Here is a tiny trained network, its code and every weight. The questions are about switching its units off for an input and a target symbol, where a switched-off unit gives its printed mean instead of its output.

import numpy as np


def w(rows, s, z=0):
    codes = np.array(rows[::2]) - 128.0
    scale = np.full(codes.shape[1], s)
    scale[-1] = z or s
    return codes * scale


def f(y):
    return np.maximum(y, 0)


def softmax(a):
    e = np.exp(a - a.max(-1, keepdims=True))
    return e / e.sum(-1, keepdims=True)


def log_softmax(a):
    a = a - a.max(-1, keepdims=True)
    return a - np.log(np.exp(a).sum(-1, keepdims=True))


def net(x, mask):
    ids = ['αβγδεζηλξπστφω'.index(c) for c in x.split()]
    T = len(ids)
    res = E[ids] + P[:T]
    u = 0
    for l in range(2):
        q, k, v = (res @ M[l].T for M in (Q, K, V))
        z = softmax(np.where(np.tri(T) > 0, q @ k.T / 2**0.5, -1e9)) @ v
        res = res + np.where(mask[u], z, O[l][:, -1]) @ O[l][:, :-1]
        u += 1
        y = f(res @ A[l][:, :-1].T + A[l][:, -1])
        res = res + np.where(mask[u : u + 8], y, B[l][:, -1]) @ B[l][:, :-1]
        u += 8
    return log_softmax(res[-1] @ U[:, :-1].T + U[:, -1])


Q, K, V, O, A, B = {}, {}, {}, {}, {}, {}
E = w([
[106,188,181,100],'α',
[81,195,153,116],'β',
[90,201,199,156],'γ',
[113,121,162,28],'δ',
[230,193,73,122],'ε',
[68,150,79,132],'ζ',
[100,159,145,108],'η',
[127,133,68,20],'λ',
[127,27,122,142],'ξ',
[190,166,174,38],'π',
[138,97,40,205],'σ',
[167,75,247,156],'τ',
[24,157,155,90],'φ',
[15,77,165,2],'ω',
],0.015)
P = w([
[127,79,255,191],'0',
[76,152,186,152],'1',
[76,152,153,120],'2',
[92,132,134,112],'3',
[107,123,124,103],'4',
[106,120,82,76],'5',
[129,116,121,114],'6',
[131,124,132,129],'7',
],0.0086)
Q[0] = w([
[205,100,4,194],'0.h1',
[254,99,77,144],'0.h1',
],0.0075)
K[0] = w([
[121,169,230,132],'0.h1',
[111,233,123,254],'0.h1',
],0.0053)
V[0] = w([
[100,175,254,139],'0.h1',
[93,169,103,125],'0.h1',
],0.0062)
O[0] = w([
[254,114,160,187,253],'0.h1',
[156,8,104,116,137],'0.h1',
],0.0057,0.0043)
A[0] = w([
[179,132,135,184,7],'0.n1',
[37,129,108,67,145],'0.n2',
[98,90,173,175,251],'0.n3',
[23,142,167,126,104],'0.n4',
[165,131,246,68,147],'0.n5',
[125,159,89,100,240],'0.n6',
[120,229,161,95,101],'0.n7',
[45,89,173,115,88],'0.n8',
],0.011,0.0021)
B[0] = w([
[107,199,74,158,153],'0.n1',
[38,112,234,162,205],'0.n2',
[99,90,39,122,190],'0.n3',
[57,49,155,200,204],'0.n4',
[88,233,116,99,254],'0.n5',
[204,215,208,254,170],'0.n6',
[168,149,87,151,213],'0.n7',
[33,74,175,46,180],'0.n8',
],0.0068,0.0083)
Q[1] = w([
[160,2,107,87],'1.h1',
[51,134,67,156],'1.h1',
],0.008)
K[1] = w([
[9,211,1,162],'1.h1',
[10,21,18,132],'1.h1',
],0.0046)
V[1] = w([
[34,194,147,162],'1.h1',
[81,154,3,167],'1.h1',
],0.0058)
O[1] = w([
[169,103,211,231,255],'1.h1',
[78,165,19,252,108],'1.h1',
],0.011,0.0081)
A[1] = w([
[190,125,60,143,170],'1.n1',
[180,172,204,226,97],'1.n2',
[143,127,152,77,248],'1.n3',
[105,171,176,8,118],'1.n4',
[198,146,97,157,240],'1.n5',
[71,91,120,69,3],'1.n6',
[154,227,90,77,118],'1.n7',
[112,19,113,102,96],'1.n8',
],0.012,0.0043)
B[1] = w([
[111,109,245,166,139],'1.n1',
[182,109,92,80,251],'1.n2',
[33,185,88,170,156],'1.n3',
[99,166,54,106,170],'1.n4',
[119,178,183,114,157],'1.n5',
[180,104,89,100,141],'1.n6',
[146,2,102,84,147],'1.n7',
[162,127,16,170,147],'1.n8',
],0.0098,0.022)
U = w([
[182,44,179,45,61],'α',
[98,153,168,239,133],'β',
[126,143,150,128,254],'γ',
[125,129,134,112,92],'δ',
[127,145,129,160,117],'ε',
[60,53,120,102,145],'ζ',
[157,80,89,46,127],'η',
[27,197,187,122,146],'λ',
[103,160,110,151,58],'ξ',
[125,145,120,136,171],'π',
[46,36,249,113,166],'σ',
[184,202,76,178,41],'τ',
[151,74,67,197,188],'φ',
[137,131,125,112,88],'ω',
],0.011,0.006)

Each question gives the input, a string of symbols that net reads in full, and the target symbol t.
The units are the heads (2 rows each of Q, K, V and O) and the neurons (one row each of A and B). Each row of codes is followed by its name. A weight is (code - 128) times the scale printed after its matrix; where a second scale follows, it is the last column's (O, A, B and U).
mask holds one flag per unit, layer by layer, with each layer's heads first. A switched-off unit (its flag False) gives its mean, the last column of its rows in O or B, instead of its output. The means were averaged over made-up inputs and are rounded, as every weight is.
A unit's drop is (log p(t) with every unit on - log p(t) with that unit switched off) / (log p(t) with every unit on - log p(t) with every unit switched off).
The circuit of an input: a set's keep is (log p(t) with only the set's units on - log p(t) with every unit switched off) / (log p(t) with every unit on - log p(t) with every unit switched off). Starting from the 12 units with the biggest drops (on a tie, the unit counted first), units are removed one at a time, each time the one whose removal leaves the highest keep (on an exact tie, the one counted first), for as long as the keep stays at least 0.8.
units of the circuit, in order: the units of the circuit, biggest drop first
most important unit: the unit with the biggest drop
top k neurons: the k neurons with the biggest drops, biggest first
top k neurons in layer l: the k neurons of layer l with the biggest drops, biggest first
input β λ γ, target σ: top 3 neurons in layer 1	1.n4, 1.n8, 1.n3
input γ γ γ ω γ, target α: top neuron in layer 1	1.n2
input ω λ γ ζ λ γ λ β, target σ: units of the circuit, in order	0.h1, 0.n4, 1.n4, 1.n8
input π γ π π λ ξ γ, target λ: units of the circuit, in order	1.h1, 0.h1, 1.n2
input ε ζ ω, target ζ: units of the circuit, in order	1.n8, 0.n8, 0.n4
input β σ ζ, target β: units of the circuit, in order	1.h1, 1.n4
input γ φ ξ β γ ξ γ, target λ: units of the circuit, in order	1.h1, 0.h1, 1.n2, 0.n5
input δ ω γ ε ξ ξ β, target λ: units of the circuit, in order	1.h1, 0.h1, 1.n2
input γ α γ, target τ: units of the circuit, in order	0.h1, 1.n2, 0.n8, 1.n7
input γ σ α γ ω ζ, target α: top 2 neurons in layer 0	0.n2, 0.n8
input γ α φ ζ ω η, target α: top 2 neurons in layer 1	1.n2, 1.n4
input φ π φ γ ε ζ σ, target β: top 2 neurons	1.n1, 1.n5
input γ δ φ ω ζ, target α: top 2 neurons	1.n2, 0.n2
input α τ λ λ η, target σ: units of the circuit, in order	0.h1, 0.n5, 1.n8, 1.n4
input γ λ ξ λ γ ζ, target σ: most important unit	0.h1
input φ ζ ξ π λ λ, target λ: top 2 neurons in layer 0	0.n2, 0.n4
input γ λ λ γ λ γ γ, target σ: top 2 neurons in layer 0	0.n4, 0.n5
input ε τ π π γ φ α ε, target α: top 2 neurons	1.n7, 1.n1
input λ π λ ω, target ζ: top 3 neurons in layer 0	0.n8, 0.n4, 0.n2
input φ φ δ, target λ: top neuron	1.n3
